Below are the code and all the weights of a small trained network. Each question names an input and a class and asks about switching units off, where a switched-off unit gives its printed mean instead of its output.

import numpy as np


def w(rows, s, z=0):
    codes = np.array(rows[::2]) - 128.0
    scale = np.full(codes.shape[1], s)
    scale[-1] = z or s
    return codes * scale


def f(y):
    return y / 2 * (1 + np.tanh(0.7978845608 * (y + 0.044715 * y**3)))


def log_softmax(a):
    a = a - a.max(-1, keepdims=True)
    return a - np.log(np.exp(a).sum(-1, keepdims=True))


def net(x, mask):
    res = np.array(x, float).reshape(1, 7) / 4 @ E
    y = f(res @ A[0][:, :-1].T + A[0][:, -1])
    res = res + np.where(mask, y, B[0][:, -1]) @ B[0][:, :-1]
    return log_softmax(res[-1] @ U[:, :-1].T + U[:, -1])


A, B = {}, {}
E = w([
[114,128,121,145,135,128,134,122,143,127,117,122],'x0',
[161,132,119,116,142,137,101,132,87,165,130,114],'x1',
[68,44,228,52,224,222,161,187,24,21,48,51],'x2',
[74,2,25,76,185,47,220,180,71,157,219,210],'x3',
[109,127,147,132,144,133,120,132,161,108,147,177],'x4',
[21,34,204,241,48,66,53,228,77,223,65,148],'x5',
[194,47,69,200,54,142,125,31,58,51,35,250],'x6',
],0.0039)
A[0] = w([
[57,29,30,112,155,53,211,132,83,75,166,239,254],'neuron 1',
[191,212,43,175,14,5,105,95,219,211,196,171,96],'neuron 2',
[193,231,232,199,43,218,43,58,160,112,18,42,126],'neuron 3',
[70,72,197,66,201,240,150,169,13,51,78,42,121],'neuron 4',
[221,183,55,42,193,206,207,23,175,35,176,144,115],'neuron 5',
[139,222,233,187,96,210,32,79,222,84,50,103,146],'neuron 6',
[122,198,164,47,199,77,82,222,176,229,224,2,123],'neuron 7',
[205,203,61,20,225,180,204,44,185,55,207,114,100],'neuron 8',
[32,71,203,212,80,35,52,221,121,200,85,164,112],'neuron 9',
[172,200,26,192,53,32,77,77,219,249,205,142,67],'neuron 10',
[43,217,199,45,207,87,140,241,226,212,238,7,87],'neuron 11',
],0.0037,0.0031)
B[0] = w([
[205,62,101,75,101,51,196,72,209,198,139,79,253],'neuron 1',
[52,213,245,50,214,165,181,125,55,43,23,199,234],'neuron 2',
[222,58,65,29,123,162,218,147,212,205,170,163,226],'neuron 3',
[67,219,222,64,212,82,172,100,92,59,47,193,209],'neuron 4',
[54,144,127,197,45,212,13,142,65,163,141,55,220],'neuron 5',
[206,73,53,120,132,109,241,163,187,222,157,130,212],'neuron 6',
[179,110,117,151,66,48,71,42,203,47,26,172,231],'neuron 7',
[12,90,117,184,54,213,27,155,29,182,194,28,227],'neuron 8',
[67,144,106,156,52,214,44,150,60,209,184,30,207],'neuron 9',
[29,212,237,33,252,203,166,197,71,33,55,217,223],'neuron 10',
[184,56,11,172,42,28,34,77,179,44,37,199,246],'neuron 11',
],0.0043,0.0044)
U = w([
[127,122,135,100,75,130,132,73,142,148,94,106,252],'0',
[25,220,237,30,236,183,195,194,62,38,34,201,49],'1',
[207,72,34,182,25,66,53,70,179,64,45,176,147],'2',
[137,143,136,141,109,126,156,122,162,189,190,103,217],'3',
[9,136,86,221,21,245,11,225,39,233,238,24,2],'4',
[229,65,37,47,152,113,255,199,235,236,208,124,54],'5',
[164,147,129,191,170,101,180,172,140,146,180,93,160],'6',
],0.0039,0.0032)

Each question gives the input, the list of numbers given to net, and the class t.
The units are the neurons (one row each of A and B). Each row of codes is followed by its name. A weight is (code - 128) times the scale printed after its matrix; where a second scale follows, it is the last column's (A, B and U).
mask holds one flag per neuron, in row order. A switched-off neuron (its flag False) gives its mean, the last column of its row in B, instead of its output. The means were averaged over made-up inputs and are rounded, as every weight is.
A unit's drop is (log p(t) with every unit on - log p(t) with that unit switched off) / (log p(t) with every unit on - log p(t) with every unit switched off).
The circuit of an input: a set's keep is (log p(t) with only the set's units on - log p(t) with every unit switched off) / (log p(t) with every unit on - log p(t) with every unit switched off). Starting from all 11 units, units are removed one at a time, each time the one whose removal leaves the highest keep (on an exact tie, the one counted first), for as long as the keep stays at least 0.8.
circuit, biggest first: the units of the circuit, biggest drop first
unit that matters most: the unit with the biggest drop
k most important neurons: the k neurons with the biggest drops, biggest first
drop of u: that unit's drop, to one decimal
input [-5,-3,2,-8,-8,-3,0], class 5: unit that matters most => neuron 3
input [4,2,-5,-7,-5,-7,2], class 4: 2 most important neurons => neuron 5; neuron 8
input [5,1,5,-1,8,0,-8], class 2: circuit, biggest first => neuron 11; neuron 7
input [-5,-4,7,-8,7,-3,-4], class 5: circuit, biggest first => neuron 6; neuron 3
input [-4,-4,-6,-2,-3,5,5], class 1: 3 most important neurons => neuron 2; neuron 10; neuron 11
input [-7,-6,-7,-8,-1,4,0], class 5: circuit, biggest first => neuron 3; neuron 6
input [-4,-1,5,7,7,3,1], class 5: 3 most important neurons => neuron 1; neuron 2; neuron 10
input [-2,-3,6,-7,-7,4,-3], class 5: circuit, biggest first => neuron 3; neuron 6
input [-7,-4,-8,7,1,1,-6], class 1: drop of neuron 11 => -0.1
input [4,1,-2,4,-5,8,5], class 4: drop of neuron 3 => 0.1
input [1,6,-1,-8,-4,2,5], class 5: drop of neuron 6 => 0.2
